Each row is followed by its tier, which names the range that a hidden value of the row falls in. A new part has a new value, new ranges and new names.
[  89 -293    3  115  144   -2   84 -135  158  -21   34    3   22   29
    5 -179  -17   55 -120   51  -81  -43 -142  -28   -3   95  214  131
 -133  221  -36   99   34  -32 -145   74  -12  -21 -103   38   30]
gg
[  36  121 -166   21 -210  -74 -178  315 -214  -96  -54 -243  412  136
  206 -103  195  -65   98   25   17  -52 -148   -3   56   43   99   82
  -23 -196 -111 -338    8 -100  387  183 -175 -135  136   50  119]
Rn
[ 116   48   60   98 -202   29  176  172  107   51  -43 -213  194  153
  -71  265 -259  126   63  -78 -136   18 -133  109  154   -2  194  196
 -196 -242  -39  196  -51   12  -95  103 -170 -223  -65 -119  -69]
pr
[  77 -213 -203  235  260   10  -73  -74   60  -69   10    2 -105   18
  -56 -128   36  171   69  133   89 -172 -155   25 -159  -88  169   91
   27  258 -130 -100   35  -63  -65  184   78   62  -57   87 -169]
pr
[ 128   12 -341   51 -230 -147  296   -5  -55   86  -57 -163 -340  151
 -251 -200   41  -54  -72  -70  -40  143 -414   -6  -28 -122    8  121
 -124  -11  -69  224  -99   39 -103  117 -299 -326  -24 -178 -174]
Zb
[ -37   -4   88  -21  -50  197   73   34   43  -50   36  -47   69  -92
  156  179 -274  -96   66 -275   14   16  -58   -7   87   52  169    5
   43  -24   88  267  264  130  -88 -127  101  -89   43  -72 -144]
sl
[ -13 -116  -35    5  125  181 -193  350   -9  107 -168   69  -52   27
 -181   78 -142 -127  132  -17   32   53 -174   92   53   58 -191 -128
 -202  -93   41   27  290   88  -10   91  153  -45  109 -164 -247]
Rn
[-166  -16  189 -193  166   46 -265  257   23   24   77  117 -153   48
  -64  -14 -200 -108    0  -92   46  -21   74   75  -68  -70  -72  -62
   43   19  220  -15  310  136   -7 -106  205  183  -11   18 -186]
Tc
[ -48  -67    1   39  -60  126  131  247   33  -60   97   22  247  123
 -255  122 -104   97  -97 -264  -56  -18 -154  106  141   38   13  127
 -244 -105  214  261   95  -17   29  183 -131 -173   82 -160   26]
Qf
[ 247  -67 -125  167 -183 -121  147  101  129   41 -101 -169   -8  139
 -318  448 -496  300  277   93  265  135  -86  -71  224  -14  343  147
 -116 -141 -172  334  123 -171 -463   80   -3  -73  -32 -113 -108]
Gf
[ -90 -103  156  -56   56  356 -288  133  191  -68 -231   56    3    7
  450  253  -37  -77  109  170 -237 -206  116    2   68   78   98 -285
 -225  -29 -378  -98   95   44  -29  -21  286   52  -43  159 -105]
Nt
[  29 -157  -55   99 -176   88  206   34   33 -132  -59 -180   89  324
   28  351 -187   38 -120 -112 -125 -159   49 -160  220   48  340  -10
 -337   11 -163  214  -39 -191 -255  105  -52 -195  -25  109  238]
Qf
[-129 -172   66 -121  -34  115   63   39  -69   40  135  105 -136  146
  -94 -281  117 -150 -237 -203 -363 -115 -101   58 -298 -150  -65   84
 -239   16   53   53 -140  108  137   27 -113  -40  -73  -15  121]
sl
[ 235  198 -151   12 -295 -265  -15  238 -163   11 -144 -459   -5  169
   51  146 -254   34  134   39  350   91  -59 -209  229  -69  370  201
  142 -175 -141   77   75 -120  -98  -35 -127  -78  -23   61  -98]
pr
[ -55 -195  291   63  211  412  -63   35  320  -96  113  232  273  -44
  105  223 -107  144   75 -105 -356 -214   24  177   16   74  160   63
 -162   19   58  132   97  160  -87   49  201   71  -87   -1  -79]
Jr
[ -37  109  180  -36  -26 -113  -61   89   67  -92  120 -129  125  206
  176  216 -266   77  153   31  -27  -40   97   93  -45  -69  259    2
  136  -78   40 -226  190   31  -98  -42   61   79 -125   96  -64]
Gf
[ -36 -272   22  -16  284   80   15 -170  200   24   68  209 -264  -61
  -16 -266  -24 -165  -56  -27 -139   59 -206   50  -84  103  -21  -85
  -20  316  145   76  283  199 -215  -62  172   10  -61  -57 -207]
Jr
[-199 -135  132 -143  245  241 -287  214  173  -76  -93  279 -262  118
   79  109   -4   -4   12  175 -117 -119   50  110 -101  -55 -155 -387
 -197   71 -121 -134  251   78  -95   58  294  174  -81   51 -242]
Sn
[ 162 -284 -299  264  166   23  -98  -19   73  -71  -85   64  -13 -109
 -219  211 -288  235  357  146  453   33 -129 -112   66   63  241  -15
   28  180 -186  143  345 -195 -331  123  263   95  125  -43 -164]
Sn
[ -12   52  175  -92 -273  -18  230   98   13   43  137 -168  210  116
  -53  204 -403 -157  -19 -386 -133  124  -36    9  180   84  205  192
  -74 -186  271  325  158  101 -130 -152 -109 -215   37 -127  105]
Qf
[ 166  192 -231   73 -329 -251  132  176   22  -91  -13 -290   47  284
 -129  119   -9  298   31   95   81  -12 -154  -17  172 -147  297  254
  -50 -164 -167   86 -191 -168  -59  213 -325 -181  -74   23  -32]
Tc
[ 116 -175 -279  124  -36  -53  -53 -114  116  -78  -51   24   14   54
   37  -38   65   10  229  194  -48    5 -186  -70   51  112  208  -30
  -61  140 -242 -113   86  -83 -172  108   66  -78   62   47   25]
Jr
[ -49 -125  -75   24  211  190  -99  144  -15  -96   40  106  -11  -61
  -52  -63  -12  -49  -11 -181  130  -57 -145   -8   38   35    1  -20
   28  152  180  128  312   79   12   51  144   22   91  -46 -196]
gg
[ -40  -20  -50   -2  -40   67    8  100  -16  -92   -6  -94   85   50
  129   15  -46  -93  -49 -139   13  -37  -97  -33  112   67  114  -15
  -45   35   34   70  163    6   29   24   -9 -125   63   10  -32]
Rn
[   2  -56  -95  105  -40  216  124  383 -102  -60  -68  -92  150   99
 -257  233 -169  137 -111 -281  219  -23 -175    9  206   -9   -2   42
 -257 -137  118  362  172  -87   34  234  -97 -180  112 -186 -117]
Zb
[-119 -237  -32 -103  -24  -10   93   -9  -69   -9   56   14 -246  166
 -102 -189  -45 -156 -313 -169  -51  -47  -27 -128  -78  -41   43  -26
 -230  174   35  184   38  -63  -72  -15  -40  -44  -14   56  161]
Nt
[  24 -208 -285  113  135   34 -198   74   20  -23 -144   77 -242   46
 -139   70  -90   33  217  183  202  -37 -106  -61  -31  -18   30 -178
  -87  153 -226  -68  224 -112 -187  124  227   54   92   27 -167]
Zb
[-273 -195  138 -129  279  256 -362  141   49 -109   21  235  -22  -62
  213  -35  -29 -156  -27  -42   -1 -162  121   26  -82   67  -78 -280
  -59  182   39 -141  356   48   98  -46  352  197   89  126  -55]
Nt
[-195 -351  143  -98  389  227 -283  -47  253   30   97  467 -360 -121
 -169  -16 -214  -19  114   38  -63  -80   77   95 -247  -44  -92 -183
  -70  268   46   85  324  135 -257 -107  457  313  -23   17 -201]
sl
[ 169   74  -95   51   44  -27   10  151   90   12  -48  -72  -60   94
   -1 -280  270  107  -10  146 -148   14 -376  150  -33  -83    8  162
   -2  -42  -34  -92  -76  162   99  202 -206 -106 -168  -91 -342]
Jr
[ -64  -95  -15   61  133  291 -353  192  180 -188 -179  121  159   13
  349  161  184  186  167  319  -89 -250   15   81   10   32   68 -251
 -180   -2 -418 -281   60  -82  119  224  205  103  -11  152 -127]
sl
[  58 -257  -16   78  278  159 -347  198  120  -26 -138  150  -67   76
  -93  249 -201   83  281  215  130  -98   57  -56   67   53  112 -158
  -99   95 -138  -93  326  -53 -271   73  399  231   11   80 -160]
Jr
[ -11 -143  -64   20 -191  -90  501 -283  175  -73  116  -83 -151   79
  -79  130 -366  -19 -181 -264   34  176 -149  -99  191  111  279    5
 -119  181   99  536  196  -43 -454  -90 -110 -288  -18 -113   45]
Gf
[-209 -295   51  -99  128    7 -178  -72   73  -64  137  202  -39   59
    4  -57 -151 -181  -11  -50  -74  -72  124  -51  -88  103   68 -143
 -106  244   63  -77  267  -53 -122  -90  255  123   96  134  215]
Rn
[ 106  128 -132    0 -310 -187  283   68 -144  -44   12 -344  -73  261
  -10   85 -181  -25  -65 -169   94   84 -146 -119   89 -102  274  124
   18  -97    0  164   28  -43 -132    0 -242 -225  -61  -31  -13]
Gf
[  19  -10 -123  -34 -171  -87    9   43    1  -64  -11 -128  -17   28
   35   58 -173  -27   27  -70  178   49  -44 -141  167   45  231   48
    7   33  -57  189  152  -92 -114  -49   -5  -79   79   37   18]
pr
[ -97  -84  222    9  143  358 -183  293   35 -119  -82   27  261   51
  260  269 -106   37   34  -46  -61 -183   65   78   28   41   59 -167
 -162 -100  -65  -72  225   31   97   88  188   68  -19   33  -99]
Sn
[ -17 -108    4 -111   26   92 -259  248  -44 -112 -166  -42 -148  286
  188   41  118  -48 -110  168  -56 -217  118 -188   55  -57  145 -162
 -201   45 -263 -139   10 -104  -30   63  117  126  -98  254   56]
gg
[  14   62 -122  -36 -326 -369  278  -27  -15 -185   60 -359  -74  479
   47  138 -148   71 -262  -16   67  -24   61 -211  236  -38  427   45
 -103   75  -71   81  -49 -270 -266   50 -261 -191 -109  205  265]
Rn
[ -71 -124 -234   20  -34 -177  218  -19 -158  -99  138 -101 -243  283
 -222 -213   21  -15 -300 -179  100  -46 -143  -96 -101 -139   89   42
  -89  213  116   83   27 -128  -58  132 -187 -118  -15   39   94]
Zb
[   1  262  102 -175 -110   -1 -170  373  -31   20  -24 -128    2   66
   83   24  -73  -63   76  -73   11   38  -79   80   78  -94   16   89
  110 -232  104    4  135  178  131  -57  -41   -9  -36  -43 -279]
Rn
[  61  235 -156   32   39  -27 -155  194   83  -71  -60  -92 -129  -32
   65   88  -65  118  257   85  217   26 -190  104   88  -97   78    3
  257  -30  -19  -38  235  117  -32   50   62  -18   -4  -40 -508]
pr
[ -36  -67   20   -6  243  304 -196  332  139  -77 -256  109 -256   27
    5  384 -237  100  110  103  262  -22  -32    9  183    1  -57 -366
 -121   19 -109  170  443   35 -261   74  332   90  -20  -64 -487]
Sn
[   3 -101   96  -66 -177 -148  -11 -138  262  -57   11   -2   92  131
  241   53  -91   65   97  281 -221   39   30   17    0   94  269  -61
 -148   -5 -305 -139   -8  -91 -183  -20   -5   -7 -116  108  170]
Sn
[  18 -331 -100  123  185   84 -121  -21  112  -28 -101   60  -93    0
  -46   76 -181   26   60  107  129  -80  -13 -100   51   95  154  -85
 -165  224 -165   86  204 -132 -233   57  232   62   43   78  -18]
Tc
[-185 -112   41 -202   23   60 -190  155   47   20  118  244 -230   83
 -261   72 -221 -135   72 -150  -57  -13   78    9  -63  -66  -61  -71
  -88   35  154  136  236   72 -154 -113  219  117   90   -7   -8]
Rn
[ -36  -60 -157  -80  -45   46 -292  219   67  -70 -162   81 -258  125
  -50  214  -82   81  167  209  141  -84   73 -112   85  -77   79 -195
 -138    5 -307   14  124 -135 -174   54  209  118   45  120  -98]
Nt
[  77  -15 -163  257   52  -61 -101  127  146 -158  -20  -81  210  188
  -53  348 -152  394  313  255  146 -123  -42  121   64  -38  255   -8
  -25  -24 -206 -236  108 -198 -137  296   61   14  -10   63 -120]
Zb
[ -32  159  124 -149 -408 -127  148  271 -166   37  167 -241  236  278
 -117   59 -189  -62 -101 -323 -163   27   -9   28   16 -116  155  294
 -115 -333  181  117 -103    8  143  -18 -304 -166   -4  -55  231]
Nt
[  22  102 -294    7 -337 -147  381 -120  -88  -81  135 -151  -48  123
  -29 -178   85 -106  -52 -239 -116  132 -371   12  -49  -58  106  108
   17  -11   48  137  -24   56    8   58 -337 -377   48 -154    2]
Sn
[   6  -46 -136   14   25  -84 -139 -151   92 -166  135   28  -69   40
  141  -47   18   47  165   74  -14 -147   23  -82  -78  -64  329   82
  194  214 -114 -111   59  -24 -123  -45  127  111  -24  213    4]
Qf
[-148 -326 -136   -5  224  135 -161   26    9 -108  154  357  -75  -55
 -236 -252  140   81  -39  -39   50 -116 -104   28 -256  -67  -84  -32
 -117  234   29   27  140  -60   71  148  131  163   95   -7   34]
Sn
[ 134  -47 -275  227  -61 -101  385  -15    8   -5   -6 -222 -162  174
 -297   69 -200  124  -76 -152  139   75 -331   16  104  -61  150  138
  -93   74   71  306   63  -49 -249  185 -215 -309  -27 -166 -203]
Nt
[ -52 -400   53  154  452  496 -255  274  141   18 -162  327  -53  -94
 -223  212 -159  148  118   46   68 -160  -73  124  -68   18 -162 -201
 -325   77  -78  137  302   22 -104  208  381  169   38 -117 -305]
Gf

[ 174 -229  168  168   -7   77 -129  -39   33   24  -50  -84 -221    7
  240  148   26 -208 -148 -237  -70  -58   26 -217   94  -91  196 -160
  147 -158  -39  160  104  298 -105 -249  -39  282    3  -55   -6]
<52>
[ 127   61  164 -144  146  172   29  -78 -366  -25 -193  -52 -344   11
 -274    8  -80  248 -128 -169 -228 -203 -362  -62 -239  157   50 -162
  128  151  -22    7  130   26  -39  -46 -112   86  236 -148 -204]
<39>
[  54  147  146 -171  197   70    7 -213 -237  -67 -148 -120 -174  -42
 -153  -20  -22  262  -49   41 -107  -55 -313  120 -235  259  -42  -70
   89  283  -26   -6   13 -111  -14   95  -29   38  134  -87 -131]
<39>
[  56 -148 -140 -110  -44  266 -234  167   28  246  168  321  -59  -42
 -210 -100 -124 -181  171 -110  -57 -119  -97 -245  144   94  -23   15
    2 -133  -63 -263  194  195  -92  -64   79  -18 -153 -132  -86]
<54>
[ 230 -285  202  165   -2   10  -68  -31  -52   67 -122  -95 -252   54
  279  204   62 -264 -251 -350  -40 -123   81 -259   94 -186  273 -276
  219 -254  -41  307  123  426  -56 -215 -103  338  111   30   30]
<42>
[  62   76  291  -33  138  135 -176 -100  218  104  -72  -39 -122  -40
   70   63  212 -304 -209   41  -88   62 -112   54   21  311  224 -280
  134  -84 -212   20   21    0    7  -22  -32   76   -6  -32  130]
<39>
[  74  -10   55    2  139    4 -180 -139   40   -6   45 -142    9  -86
  238  -80  -33    0  227  129  102   34  -60   25    9  202 -173  193
   49  242  -45   -9 -124   69  -73   49  322   36 -259  -22  -36]
<54>
[ -51 -190  -53  156   76 -242  -51 -510  143  -74  105 -178  124  -79
  310 -129   13   -2  129  322  256  171 -220  -78  -93   55 -136  263
   73  211  174  195   71  251  -90  220  205  319 -194 -187 -165]
<39>
[ 184  342  203  -92  123   76  -58 -227 -337  124 -113   79 -409  -44
 -377  -66 -316  372  -63  136 -119   -3 -360  -88 -244  210  100  185
  197  229 -107  111   40  111  101  149    8  -83  162 -131 -394]
<65>
[ 141 -178   79  -56  -98   80  -75 -144  215  155  263   28  -17 -165
   58 -184   48 -212 -119  -33 -177   95 -214 -264  185  162  166  -48
   33  -33  -22  -19  277   60  -71 -269 -201  253  -35 -200  155]
<55>
[ 128   55  241  -81  130  129  -19  -87 -224  -84 -176 -161 -218  -38
  -21  118   15  168 -166 -174 -199  -93 -122   97 -142  117  123 -177
   94  133  -81   43    9  -77  -50 -123 -149   80  193  -41   -7]
<55>
[  97    3   19  108   66  -91 -160 -170   77 -120   18 -124  -76  -54
  267   15  -85   46  106  146  123   61  -35  -56   16   71 -129  112
  123  150   -2   91 -156  245 -108   49  231  227 -219  -19 -234]
<52>
[ 112  171   74 -102  108  127   49  -35 -412  -68 -242   22 -498   53
 -367  138 -189  383  -81 -162 -180 -165 -373  -74 -201  101   -6 -139
  151  260    0   43   36   41  -16  -70 -133   78  226 -113 -365]
<43>
[-217   61 -117 -201 -123  -11   28   90   71  -95  -29   88  338    9
 -361  116  210  -83  143   27   41  173 -131  112 -169  -21  218   76
  217   73 -184  319  -72  130  172   50  -52 -521  117 -219   34]
<42>
[-109  -42 -227  -15   -9   45 -232  -36   92  -89  213  152  180 -140
  -19 -207 -246  231  514  258   62   64  -68   11  -68  209 -263  575
  -87  335   16 -218 -113  113 -167   83  325  -95 -407 -220 -308]
<55>
[ 136 -149  -82 -118  -87 -133  -60 -495  269   95  210  278  -79 -107
  -32   -7 -185 -220 -260  126  -41  276  -83 -229  145  -89  198 -203
  195 -160  209    1  535    5  -24   -2 -332  477   81   12 -103]
<54>
[  49  145  122 -112  179   58   19 -157 -298 -125 -161 -130 -215  -41
 -153  -25  -70  370  -11   22 -118 -116 -335   93 -273  242  -77    3
   70  334  -17    3  -50  -25  -57   77  -15   75  112 -136 -238]
<46>
[-218 -190   18  -44 -119   88   13  -14  163  -91   -4   20  276  -24
 -180   88  302 -190  -49  -85 -120  109 -152   50 -164   -2  358  -36
   97  -71 -107  211  147   98   15 -130 -237 -202  157 -349  146]
<55>
[  79  -16  -83 -258  -60 -128  -36 -447  352  102  418   61  202 -290
  104 -274  -25  -44  -28  304  -39  361 -179  -20  249  297  -53   44
  -47  240   95 -153  237 -299  -31  -45 -248  297 -118  -33  204]
<52>
[ -46  168  175  -13  198  -10 -102 -295    6 -191  -83 -267   43 -125
  190   37   66  251   43  239   15  128  -95  354 -170  302  -81  104
  -25  372  -76  -28 -222 -212  -78  116   73   34  -66  -52  -16]
<43>
[ 188  224  268 -114  119  109  -71 -200 -234   51  -91  -41 -231  -82
 -176  -65 -141  244 -138   49 -182  -16 -225    1 -203  208  151   48
  157  126 -134   88   21   47   46   60  -41  -24  171  -85 -175]
<45>
[-120  -89   -9 -221  -77   88    1   60   83  -63 -110  147  192   62
 -302  183  212 -236  -31 -171 -106   90  -30   41 -143  -52  340 -180
  262 -132 -137  270  123  106  127  -69 -155 -331  206 -112   90]
<65>
[ 270  124   83  -72   82   72 -263  158   39 -130  -60  -23 -194   -1
  155   60 -157  -84  112  -43  -28  -76  103 -116   74   89 -111  -93
  280   -1 -156   10 -233  268  -79  -73  362   68 -241  157 -266]
<46>
[-293  156 -214 -221  -57 -178   41  -55  157 -271   62   11  467  -89
 -188  -68  147  225  340  332  118  249 -172  272 -217  252  -86  333
   78  428 -117  206 -324   45   75  210   66 -373 -114 -201 -115]
<52>
[-120  -71   18 -126    9   23   92  268   11 -118 -275   49  -16  167
 -225  157  402 -190 -138 -230  -60 -198 -244  -65 -170  171  190 -451
  262 -120 -207  347 -163  478   46   28 -139  -15  172 -127 -103]
<39>
[  -4  168   29 -159  240   77   36 -139 -352  -69 -227  -70 -317   33
 -269   51  -66  338   77   -7  -32 -143 -421   93 -250  247 -192  -74
   82  414   37  -34  -19  -97  -18  123   56   18   95  -97 -255]
<54>
[ 199  245  244  -77    5  201 -185  -91  -24   88  116 -149  -31 -151
 -165 -173  -14  -56 -134  168 -120   65 -320 -125  -72  131  156   23
  185  -76 -233    8   57  101   31    4  105 -151   61 -270  -58]
<46>
[ -12 -191  -62   99   25 -186  -65 -539  196  -20  154  -34   40 -109
  212  -61  -61  -64    1  254  146  225 -175  -93   -4   -9  -21  125
   67  122  219   76  269   79  -94  106   -7  393 -108 -146 -112]
<46>
[  51  100  242  -78  169   67  -44 -184  -77  -73  -82 -213  -65 -111
   74  -24   91  162  -81   44 -128   -3 -184  186 -147  306   42  -32
   17  257 -104    0  -75 -136  -54   -9  -60   72   56  -89   52]
<42>
[-136   26  -86 -177  -70   11  133  361 -161  -13 -265   82   29  177
 -379  302  332 -110   -2 -317   58 -114 -149   -2  -92  -40  207 -305
  270  -18 -246  460 -214  382  199   -1 -152 -380  258  -71   20]
<55>
[-107 -109   58  -54  -69   67  -22  100  208 -154 -156  139  -10   69
 -145  249  238 -236 -185 -188 -175   27  -34    6  -85   46  359 -341
  213 -163 -134  205   49  191  -12 -167 -280   29  141 -120  -31]
<52>
[ -38 -158 -207  -43  -17  208 -221   94   -1  151  120  297  -48  -18
 -203  -42 -161  -82  281  -51   21  -90 -110 -175   56   42  -96  138
  -12   -7   16 -235  166  175 -111   -5  153  -41 -195 -171 -184]
<46>
[ -72 -174 -368 -276   20  143 -134 -113 -176  316  296  173  375 -133
 -145 -193  -49   45  360   48  243  -33  -65   48  141    6 -326  173
 -204   81   93 -337  161  -76  -29  291  119 -168  -90  -38  173]
<45>
[ 186 -221  -33 -220  -76  222 -144  142  -29  526  169  344  -17  -46
 -121   -2   26 -368 -137 -324  -37 -103  116 -226  358    1  212 -303
    3 -383 -143 -122  282  167   53  -68 -269   28  119  122  316]
<51>
[  30  -91 -182 -247   -3  158 -170   -7   -1  426  299  238  186 -141
 -129 -218  -32 -120  230   38  115   11  -78  -74  247  198 -136  116
 -130   23  -70 -266  132   -9   20  126   42 -134 -135  -24  214]
<51>
[ -40  126   78  -82  267   24  -26 -207 -219 -131 -287  -70 -243   66
 -106  138  -15  242   59   38   23  -80 -237  177 -276  224 -122  -80
  125  318   21   52  -87  -25  -20  194  116   46   47   -8 -259]
<65>
[-224   41 -129 -226  -38  -11  202  403 -277  163 -298   92  104  231
 -519  246  424 -119  159 -298  199 -133 -273  -10 -140   24  169 -151
  271   86 -309  614 -278  470  348  139  -28 -674  271 -119  108]
<51>
[  63  302  157  -73   71   75 -145 -242   20  129  169 -195   93 -184
 -122 -267   51   35   16  402   66  157 -438   -4  -92  292  -21  201
   84  161 -194    9  -51   32   66  213  198 -184  -51 -300  -31]
<54>
[  92  121  164 -111  198  120   42 -130 -415   67 -224   -7 -413   22
 -289    3 -119  347  -65  -99 -149 -190 -387  -23 -251  256    8  -40
   84  278  -31   41   55   40    6   59  -88   59  204 -120 -241]
<51>
[ 170  159  323  -51   71  196 -152  -98  -19    5   18 -221  -46 -148
   27  -57   82   -7 -215   41 -183   20 -163   50  -63  192  181 -108
   88  -30 -220  -29  -13  -36  -42  -78  -47    0   97 -155   77]
<55>
[-163 -226   63  -54  -60  107  -18  -15  221 -130  -67   78  144   14
 -142   83  289 -267 -152 -116 -196   23 -157  -10 -176   75  354 -227
  146 -172  -78  139  202  156  -53 -127 -244   22  136 -285   38]
<54>
[ -97   33  -98 -293  -97    5   38  185   26 -154 -174  194  146  115
 -399  239  151 -162   10 -165  -58   61  -27   24 -156  -85  262 -232
  371  -91 -166  345  -20  214  168  -10 -107 -377  203  -33  -80]
<39>
[-208 -420  135   24  -19  140   12 -185  188  -57  -69    2  193   -4
   -8   78  375 -284 -189 -198 -218   16 -132   38 -202   55  424 -185
   31 -169    7  152  344   63  -79 -166 -325   97  203 -322  233]
<45>
[ -15  -60   -2  130   26  -79 -125 -302  124   16  169 -146   76 -143
  234 -123  -32   64  206  260  148  182 -169  -31   27  150 -110  367
  -27  292   22   64  -48   94  -73   31  185   97 -240 -198  -42]
<43>
[ 103  -44  126 -108   80   60 -121  -95  128   86  151 -170   99 -157
  215 -189  124 -118  106   62  -32   55 -135   -9  102  317  -59   76
    6  197 -115  -25  -44  -37  -42  -97  133   27 -181  -72  225]
<54>
[ 133 -248  -33  -84  -80  321 -229  213   12  280   75  373 -156   23
 -214   20  -93 -323  -40 -312 -162 -175   19 -332  155  -36  205 -201
   93 -397  -94 -163  313  307  -76 -166  -78   53    8  -76  -49]
<51>
[-223   97 -116 -125  -39  -13  242  548 -327  207 -392  136 -152  295
 -567  356  449  -88   93 -402  199 -233 -356  -80  -80   75  182 -267
  264  128 -350  667 -382  590  347   70 -118 -568  285 -123   23]
<55>
[ 297  217  348  -56   32  200 -126  -45 -200  103  -83  -16 -348  -67
 -207   26 -157   53 -295  -91 -265  -42 -173 -143 -101   59  332 -111
  244 -112 -218   98  113  129   45 -119 -124  -21  235 -108 -144]
<46>
[ 196   31  174  -39  104  299   16  167 -494  -28 -408   96 -740  180
 -424  345 -153  168 -278 -523 -319 -362 -280 -213 -176  -78  196 -479
  247  -57  -27   56  191  169  -51 -261 -243  158  376  -76 -356]
<52>
[ -94  289  -26  -14  269   36 -103 -102 -198 -136 -234  -73 -276   52
 -157  127  -68  310  231  193  157  -66 -328  190 -226  275 -311   55
   75  451  -20  -56 -262   -6  -44  266  306  -48 -132  -77 -394]
<55>
[ -83 -165 -295 -153   10  174 -210    3   41   49  187  256  129  -54
 -179 -177 -151    2  405   74   42  -51 -146 -113    2  133 -263  216
  -42  101   80 -304  131   99 -141   88  259  -47 -276 -172 -207]
<65>
[ 130 -151  110   67   15   21 -103  -73   50   38   44 -120  -78  -68
  257   23   33  -91   15 -105  -18   15   -7 -106  116   67   51   19
   60   75  -52  110  -11  150  -73 -189   26  166  -95  -39   84]
<52>
